Where the symbols take the objects:
tg: s>mg, t>dc, m>hs
hn: s>bq, t>ph, m>fp
pr: s>qq, t>gb, m>mh
mt: s>nj, t>dt, m>gs
ph: s>zt, t>fp, m>mf
lb: s>rt, t>hc, m>mq
dm: s>ph, t>hq, m>qr
fq: s>rp, t>bz, m>lt
gs: s>gm, t>gf, m>cr
qp: s>mh, t>qf, m>th
jc: s>qs, t>rl, m>cp
tn: s>tg, t>nz, m>gp
rt: s>zd, t>rc, m>zl
dr: s>qg, t>ds, m>sb
sd: s>nb, t>hp, m>jc
gp: s>hs, t>zd, m>gj
lg: s>rj, t>pn, m>lq
zc: s>fl, t>mg, m>sd
hc: s>rc, t>mq, m>pr
hj: s>lj, t>gr, m>ld
ns: s>bb, t>dr, m>ds
tp: s>gs, t>tm, m>nm
th: s>hb, t>zq, m>cn
tq: s>dt, t>tp, m>tm
bb: s>mc, t>qg, m>rq
hs: s>hp, t>zz, m>bh
hh: s>lg, t>nq, m>pm
mg: s>ll, t>sd, m>hp
zz: s>jc, t>bh, m>tr
rq: s>tp, t>dq, m>zj
zt: s>zm, t>sr, m>fb
lp: s>qp, t>lj, m>bf
gb: s>bg, t>mh, m>gl
ms: s>lm, t>ls, m>rp
nl: s>mq, t>cc, m>rn
jz: s>tn, t>cd, m>pp
rc: s>gj, t>zl, m>qq
ll: s>zh, t>nb, m>fh
mr: s>mj, t>pz, m>hj
sl: s>sz, t>mt, m>dt
mm: s>jr, t>zc, m>mg
qq: s>jz, t>bg, m>rr
nh: s>gg, t>sl, m>mt
rl: s>mm, t>cp, m>tg
mj: s>rn, t>lp, m>lj
cd: s>nz, t>pp, m>rt
cr: s>nh, t>tj, m>mc
zl: s>bl, t>qq, m>bg
lf: s>nq, t>jm, m>hm
nb: s>lz, t>fh, m>qs
sq: s>cj, t>ns, m>dr
sr: s>ht, t>fb, m>rj
hq: s>fp, t>qr, m>hh
fh: s>gq, t>qs, m>mm
nj: s>zn, t>sg, m>gm
zh: s>sq, t>lz, m>gq
hg: s>ld, t>zm, m>ht
bf: s>th, t>fc, m>lm
zp: s>hj, t>zb, m>hg
ht: s>ls, t>fq, m>bz
cc: s>pr, t>rn, m>qp
tj: s>sl, t>mc, m>tq
gl: s>lb, t>hb, m>nl
qr: s>mf, t>hh, m>nq
gr: s>bf, t>ld, m>ms
ds: s>rq, t>sb, m>hr
bq: s>hg, t>zt, m>sr
bg: s>cd, t>rr, m>lb
qf: s>gl, t>th, m>zq
lj: s>qf, t>bf, m>fc
zm: s>ms, t>ht, m>fq
nm: s>cr, t>cj, m>bb
qm: s>ds, t>jr, m>fl
tm: s>gf, t>nm, m>cj
hb: s>hc, t>nl, m>cc
lz: s>ns, t>gq, m>qm
lt: s>zb, t>bq, m>zt
rj: s>bz, t>fz, m>hn
sg: s>lf, t>gm, m>lc
bz: s>zp, t>lt, m>bq
qs: s>qm, t>mm, m>zc
ls: s>mr, t>rp, m>zp
cj: s>tj, t>bb, m>qg
pn: s>fz, t>lq, m>dm
br: s>dm, t>sf, m>qd
ld: s>fc, t>ms, m>ls
hp: s>fh, t>jc, m>rl
mh: s>rr, t>gl, m>hb
gm: s>jm, t>lc, m>nh
gj: s>bh, t>bl, m>jz
mf: s>fb, t>lg, m>pn
mq: s>zl, t>pr, m>gb
cn: s>cc, t>mj, m>lp
mc: s>mt, t>tq, m>tp
jr: s>sb, t>fl, m>ll
fp: s>sr, t>mf, m>lg
gq: s>dr, t>qm, m>jr
fz: s>lt, t>hn, m>ph
zb: s>gr, t>hg, m>zm
pz: s>lp, t>hj, m>gr
tr: s>cp, t>tn, m>nz
rp: s>pz, t>zp, m>zb
bl: s>tr, t>jz, m>cd
bh: s>rl, t>tr, m>tn
fb: s>fq, t>rj, m>fz
zj: s>nm, t>sq, m>ns
cp: s>zc, t>tg, m>dc
nq: s>pn, t>pm, m>br
qg: s>tq, t>rq, m>dq
lm: s>cn, t>mr, m>pz
qd: s>qr, t>zn, m>lf
dq: s>tm, t>zj, m>sq
zq: s>nl, t>cn, m>mj
sb: s>dq, t>hr, m>zh
gf: s>lc, t>cr, m>tj
lc: s>hm, t>nh, m>sl
rn: s>gb, t>qp, m>qf
fc: s>zq, t>lm, m>mr
pm: s>lq, t>br, m>sf
fl: s>hr, t>ll, m>nb
hm: s>br, t>gg, m>sz
rr: s>pp, t>lb, m>hc
sf: s>hq, t>qd, m>zn
sz: s>qd, t>nj, m>sg
dt: s>sg, t>gs, m>gf
nz: s>dc, t>gp, m>zd
gg: s>sf, t>sz, m>nj
pp: s>gp, t>rt, m>rc
hr: s>zj, t>zh, m>lz
zd: s>zz, t>gj, m>bl
dc: s>sd, t>hs, m>zz
lq: s>hn, t>dm, m>hq
zn: s>hh, t>lf, m>jm
jm: s>pm, t>hm, m>gg

The rows follow the links: the fewer symbols apart two objects are, the more alike their rows tend to be.

Some objects and rows for them; each showing differs a little:
rl
[243,-23,-483,-1021,462,439,456,38,-222,-310,267,-475,-123,522,226,-344,-176,341,-36,231,-239,160,-99,95,136,-9,101,27,287,-181,-275,449,-172,414,-608,110,-130,-340,-158,-41,258,-147,-236,-277,43,238,-569,42,-541,-547,-609]
pm
[-301,-533,369,914,-183,-254,78,-274,349,240,-283,754,-26,-505,-163,651,73,-142,-43,-136,148,-193,157,-97,-264,-219,-114,-212,-361,166,-88,-249,-59,-335,540,157,397,342,421,0,-157,310,464,210,-149,15,469,-191,367,627,359]
zt
[-197,247,487,972,-544,-463,-622,55,152,291,-252,329,169,-466,-213,176,199,-370,72,-229,271,-131,63,-103,-67,105,-89,59,-220,144,379,-470,271,-390,588,-218,19,291,42,42,-258,71,114,274,-6,-320,563,9,570,479,648]
ls
[-56,675,399,680,-597,-465,-881,241,-54,233,-134,-44,244,-277,-196,-186,209,-412,105,-229,256,-62,-20,-82,71,264,-36,213,-48,108,559,-492,378,-287,420,-397,-230,179,-214,66,-254,-106,-143,236,90,-430,439,154,522,211,641]
nq
[-301,-479,395,936,-215,-279,34,-235,363,259,-289,726,-15,-522,-157,639,80,-154,-44,-147,146,-183,144,-83,-268,-207,-111,-195,-362,152,-57,-266,-33,-376,551,165,373,356,408,-1,-178,285,451,225,-135,-19,484,-173,387,624,389]
nz
[286,406,-422,-986,261,299,75,210,-349,-278,290,-696,-8,534,182,-595,-109,194,40,165,-159,178,-150,97,245,163,116,185,351,-164,3,299,1,384,-582,-105,-331,-365,-374,0,181,-261,-403,-249,141,44,-500,157,-434,-615,-431]
gl
[215,999,-18,-275,-301,-141,-763,404,-366,-29,133,-696,187,243,-20,-711,105,-182,121,-66,77,114,-163,22,310,399,64,351,285,-68,497,-163,352,90,-142,-457,-507,-168,-555,54,-47,-347,-507,-12,204,-333,-79,294,73,-382,172]
tn
[291,363,-415,-989,280,315,107,191,-330,-292,294,-679,-41,548,188,-563,-106,218,37,180,-175,168,-140,87,228,145,111,154,358,-158,-34,316,-21,399,-567,-71,-301,-361,-355,-15,194,-265,-396,-246,122,88,-519,149,-450,-640,-466]
mg
[199,-202,-492,-977,525,466,606,-13,-155,-304,267,-348,-141,487,218,-207,-198,371,-58,241,-261,150,-77,98,79,-60,89,-32,237,-142,-354,479,-249,403,-583,189,-51,-312,-68,-50,268,-90,-125,-287,18,294,-568,-22,-556,-487,-657]
sz
[-272,-863,206,643,66,-46,478,-368,395,170,-227,782,-130,-413,-84,746,-23,33,-97,-34,34,-166,164,-52,-300,-342,-88,-323,-346,127,-334,-31,-240,-234,357,346,509,276,534,-16,-67,359,535,110,-204,191,283,-277,148,534,83]
mf
[-266,-132,481,1027,-403,-396,-325,-120,264,304,-287,561,89,-517,-198,431,144,-289,8,-214,219,-181,108,-112,-172,-48,-115,-94,-319,168,172,-412,128,-413,610,-47,204,348,223,15,-250,195,279,272,-85,-187,558,-76,513,582,572]
cd
[291,657,-330,-842,111,181,-220,295,-386,-227,273,-766,57,500,132,-693,-40,84,61,100,-111,180,-163,71,280,271,120,257,359,-154,175,170,112,321,-500,-244,-437,-326,-467,9,139,-326,-483,-176,169,-81,-418,222,-310,-615,-283]
mj
[90,967,202,206,-510,-327,-941,373,-229,105,4,-453,240,6,-97,-544,181,-324,143,-148,197,35,-116,-34,206,380,21,331,141,3,592,-354,427,-82,143,-491,-438,7,-438,57,-182,-279,-401,133,187,-424,203,262,326,-119,458]
rt
[286,727,-287,-788,44,155,-301,323,-380,-212,257,-782,89,469,121,-710,3,43,77,75,-70,182,-158,68,289,291,92,279,375,-138,226,126,159,292,-468,-280,-455,-320,-498,17,123,-341,-509,-158,181,-97,-360,256,-252,-594,-212]
th
[136,994,148,69,-450,-266,-916,379,-275,56,50,-540,228,68,-84,-598,162,-295,130,-131,182,67,-122,-26,246,397,25,338,190,-11,590,-308,416,-38,53,-503,-475,-49,-500,68,-120,-297,-438,82,192,-409,118,283,248,-208,380]
nb
[146,-415,-468,-887,574,474,740,-127,-80,-281,205,-174,-182,408,200,-38,-206,393,-76,255,-279,124,-15,93,13,-162,71,-110,160,-127,-469,499,-305,359,-530,285,81,-268,50,-63,280,-9,-12,-262,-35,366,-534,-66,-557,-392,-670]
rn
[157,1020,80,-70,-387,-224,-845,406,-309,15,73,-606,209,130,-46,-667,136,-266,145,-102,125,84,-135,-7,261,407,40,360,232,-23,562,-250,390,11,-19,-474,-497,-107,-516,49,-98,-322,-477,38,207,-380,40,295,172,-298,299]
bl
[298,580,-360,-883,147,231,-123,268,-381,-243,289,-754,31,513,144,-671,-59,124,62,128,-132,192,-163,94,263,223,102,219,376,-157,122,217,88,344,-515,-187,-411,-347,-456,0,153,-305,-464,-198,170,-24,-443,211,-340,-632,-331]
mm
[179,-292,-486,-957,544,472,669,-73,-130,-301,235,-295,-168,440,216,-143,-194,367,-62,250,-258,147,-44,116,43,-112,81,-63,214,-142,-394,481,-279,384,-574,218,2,-287,1,-42,263,-49,-89,-273,-8,313,-547,-28,-572,-457,-668]
hq
[-281,-360,431,984,-288,-324,-99,-193,336,285,-276,678,24,-538,-197,556,113,-213,-13,-178,173,-189,133,-98,-228,-145,-98,-161,-357,168,31,-324,23,-396,585,77,310,354,351,-1,-191,259,392,237,-113,-93,524,-138,437,631,477]
fp
[-240,-86,472,1025,-432,-420,-371,-75,253,307,-284,534,96,-529,-216,388,151,-309,11,-222,241,-169,113,-106,-163,-32,-118,-55,-303,178,200,-415,146,-404,607,-54,186,347,218,37,-251,182,269,276,-59,-200,562,-73,530,577,585]
nj
[-266,-878,188,582,108,-46,513,-375,391,146,-219,778,-132,-390,-77,748,-39,54,-98,-24,11,-153,167,-45,-303,-364,-96,-327,-343,110,-354,-2,-244,-221,348,363,510,265,550,-23,-44,360,532,97,-198,223,247,-277,131,524,43]
qp
[165,1015,99,-42,-402,-247,-862,408,-313,29,67,-601,225,112,-61,-639,138,-261,118,-124,141,69,-125,-24,251,401,37,357,220,-22,571,-266,400,-2,-13,-492,-496,-92,-515,61,-118,-308,-476,62,201,-395,81,291,210,-261,319]
fz
[-235,61,478,1000,-472,-436,-495,-41,224,306,-274,455,138,-520,-212,315,181,-336,45,-223,254,-151,87,-99,-127,10,-87,-6,-271,153,279,-441,197,-406,604,-134,105,335,133,29,-253,129,213,285,-28,-239,576,-19,540,530,624]
fh
[159,-368,-483,-909,564,499,717,-99,-87,-284,220,-233,-177,420,222,-92,-203,382,-89,233,-270,137,-32,105,31,-135,65,-89,165,-130,-447,486,-296,358,-552,261,49,-265,36,-46,276,-34,-29,-288,-27,354,-543,-77,-581,-413,-661]
gp
[303,452,-423,-966,236,298,21,225,-370,-275,303,-720,-9,533,170,-607,-91,172,30,158,-152,191,-144,83,242,193,116,167,359,-172,7,275,30,372,-573,-120,-349,-353,-377,-3,188,-281,-426,-228,130,25,-497,178,-416,-638,-411]
zq
[117,995,162,126,-463,-306,-922,385,-277,79,28,-511,245,38,-83,-571,169,-302,146,-158,179,51,-126,-31,225,392,15,338,164,9,582,-330,422,-55,80,-494,-466,-49,-482,61,-145,-292,-441,98,177,-417,151,268,281,-176,390]
gm
[-234,-924,147,516,171,30,592,-393,382,112,-205,754,-158,-362,-46,747,-49,82,-112,2,-11,-152,171,-30,-300,-371,-75,-336,-336,101,-413,46,-286,-180,296,396,509,243,556,-39,-28,371,538,81,-199,266,189,-290,63,506,-15]
cj
[-89,-965,-193,-203,502,319,950,-374,252,-96,-16,450,-235,10,116,532,-171,340,-128,152,-188,-44,104,28,-214,-387,-8,-331,-147,-16,-603,350,-415,86,-128,488,435,20,443,-49,170,268,399,-122,-188,423,-209,-266,-321,121,-441]

Each walk starts at a row. The symbols on each line, taken left to right, move it on to the next object.
Answer with the object's row; about right is enough.
[-202,-1005,28,282,303,126,752,-412,349,35,-148,695,-195,-227,2,723,-111,183,-121,53,-98,-127,149,-24,-267,-404,-71,-344,-275,64,-493,153,-334,-97,156,462,522,168,558,-45,49,355,513,15,-216,340,72,-302,-72,394,-180]
t s t s t -> [-282,-833,237,676,40,-75,442,-352,390,171,-243,777,-112,-419,-82,752,-12,14,-101,-38,42,-160,169,-45,-304,-335,-85,-319,-346,120,-308,-44,-216,-264,384,339,485,290,530,-25,-75,367,532,122,-198,185,305,-260,167,573,120]
m m t t -> [-238,-959,105,416,227,61,665,-403,365,97,-175,735,-166,-303,-14,741,-67,133,-120,20,-37,-120,156,-20,-283,-378,-74,-347,-331,92,-442,99,-310,-152,231,439,514,207,547,-48,-2,359,541,44,-208,287,152,-294,-8,455,-69]
[-295,-761,281,747,-5,-126,360,-340,384,195,-255,794,-93,-464,-102,725,3,-38,-83,-72,58,-184,180,-49,-291,-304,-94,-285,-355,144,-251,-116,-183,-279,423,299,476,307,510,-13,-93,358,541,144,-181,125,348,-253,238,584,190]
s t s s m m t -> [-264,-261,445,1014,-350,-357,-198,-172,310,288,-292,637,48,-541,-191,517,126,-246,2,-189,204,-177,126,-104,-199,-114,-100,-132,-334,177,94,-358,62,-398,594,25,257,343,303,15,-221,243,372,272,-108,-122,537,-121,477,608,496]
s m m t m -> [-289,-314,437,1001,-309,-343,-151,-176,328,297,-288,654,40,-532,-185,541,125,-237,-2,-180,183,-186,134,-83,-223,-130,-103,-148,-341,164,63,-342,45,-394,591,44,290,364,315,14,-212,265,377,246,-122,-80,522,-120,460,626,496]
[28,869,287,424,-576,-411,-952,334,-165,158,-60,-297,240,-135,-160,-394,192,-376,146,-203,224,-16,-74,-65,170,352,-12,293,72,57,609,-425,423,-181,270,-470,-364,81,-362,59,-216,-213,-304,183,135,-446,322,224,426,27,550]
t s s t s -> [220,987,-58,-319,-275,-99,-726,407,-363,-49,148,-704,190,270,-17,-725,86,-161,127,-43,75,118,-157,13,286,398,59,352,299,-53,489,-136,346,122,-160,-451,-530,-198,-567,50,-25,-360,-527,-12,214,-318,-89,303,44,-404,139]
s m t t -> [238,966,-84,-429,-221,-66,-659,395,-375,-97,191,-735,149,301,20,-751,70,-129,121,-12,40,130,-162,24,296,398,81,350,308,-89,454,-92,315,161,-240,-421,-524,-207,-545,50,-11,-353,-534,-53,205,-276,-152,278,-3,-452,53]
[68,-697,-406,-697,598,455,879,-222,43,-232,141,46,-234,289,193,191,-218,406,-108,228,-275,65,27,94,-75,-268,41,-202,56,-93,-555,487,-389,275,-416,400,222,-170,233,-63,245,109,144,-240,-102,421,-442,-169,-509,-215,-641]
t t m m m t m -> [194,-245,-488,-972,542,458,636,-58,-150,-309,248,-325,-164,467,227,-176,-195,382,-48,247,-266,136,-57,112,81,-101,86,-55,211,-153,-371,483,-255,380,-586,216,-16,-305,-27,-41,272,-69,-117,-290,-5,330,-565,-15,-577,-481,-659]
t t m m m t -> [273,172,-459,-1037,395,391,269,129,-270,-299,279,-582,-76,534,190,-460,-144,264,4,187,-220,174,-121,115,183,73,105,111,304,-175,-162,395,-91,409,-613,11,-225,-342,-260,-10,249,-213,-333,-263,80,158,-553,105,-515,-590,-555]
[237,991,-80,-371,-241,-91,-693,416,-370,-74,164,-730,182,292,8,-738,98,-148,117,-38,51,119,-151,28,300,392,68,351,297,-87,457,-110,345,128,-209,-442,-529,-215,-564,41,-12,-348,-528,-38,204,-312,-122,292,18,-428,95]
s s m s -> [314,503,-400,-949,216,272,-27,244,-352,-263,284,-727,10,526,166,-625,-83,174,44,146,-145,188,-158,88,254,211,109,205,369,-157,60,268,40,362,-543,-148,-372,-363,-407,3,174,-298,-450,-217,156,-1,-479,193,-401,-636,-411]
m s m s -> [266,134,-468,-1041,411,392,326,105,-261,-308,288,-554,-82,535,218,-433,-139,304,-19,196,-228,172,-101,109,180,59,115,77,315,-171,-186,388,-123,403,-602,54,-207,-352,-229,-30,252,-193,-296,-279,77,173,-559,87,-511,-604,-558]
[283,798,-271,-716,-13,99,-395,352,-394,-179,246,-791,98,443,95,-728,14,6,87,50,-48,161,-158,40,288,327,98,292,363,-125,298,75,193,278,-423,-319,-479,-293,-518,14,87,-359,-532,-143,179,-155,-320,257,-211,-581,-145]
t t m m m t m -> [202,1023,-13,-229,-324,-174,-778,400,-351,-35,119,-675,207,222,-20,-710,108,-198,130,-82,99,98,-142,-13,287,397,56,345,260,-70,514,-170,360,64,-108,-483,-495,-166,-540,47,-40,-353,-519,1,207,-338,-41,298,106,-361,205]
t s t t s m -> [263,903,-161,-566,-129,4,-570,384,-399,-123,203,-770,146,370,57,-746,50,-85,98,11,5,147,-166,38,298,367,93,328,341,-108,379,-25,256,210,-316,-386,-508,-268,-540,34,34,-359,-536,-93,204,-239,-229,282,-89,-540,-30]
[19,-801,-354,-549,586,428,936,-287,112,-186,100,197,-236,192,169,317,-209,397,-126,206,-257,39,35,69,-115,-316,34,-258,-6,-63,-587,462,-402,226,-342,450,310,-126,318,-67,236,153,240,-215,-119,442,-373,-202,-465,-109,-591]
m m t t t m -> [135,-499,-453,-837,588,467,801,-157,-47,-275,202,-118,-211,380,215,31,-199,392,-78,236,-277,103,-9,105,-12,-193,71,-144,124,-126,-491,492,-340,334,-515,329,122,-240,121,-57,269,31,42,-279,-47,380,-513,-104,-571,-343,-673]
t s s t s -> [-67,-961,-220,-259,526,350,935,-360,231,-117,-7,419,-233,30,113,503,-186,349,-136,158,-180,-16,100,43,-208,-360,5,-321,-118,-26,-606,372,-428,103,-165,481,430,0,433,-61,169,253,385,-134,-178,429,-221,-271,-351,89,-478]
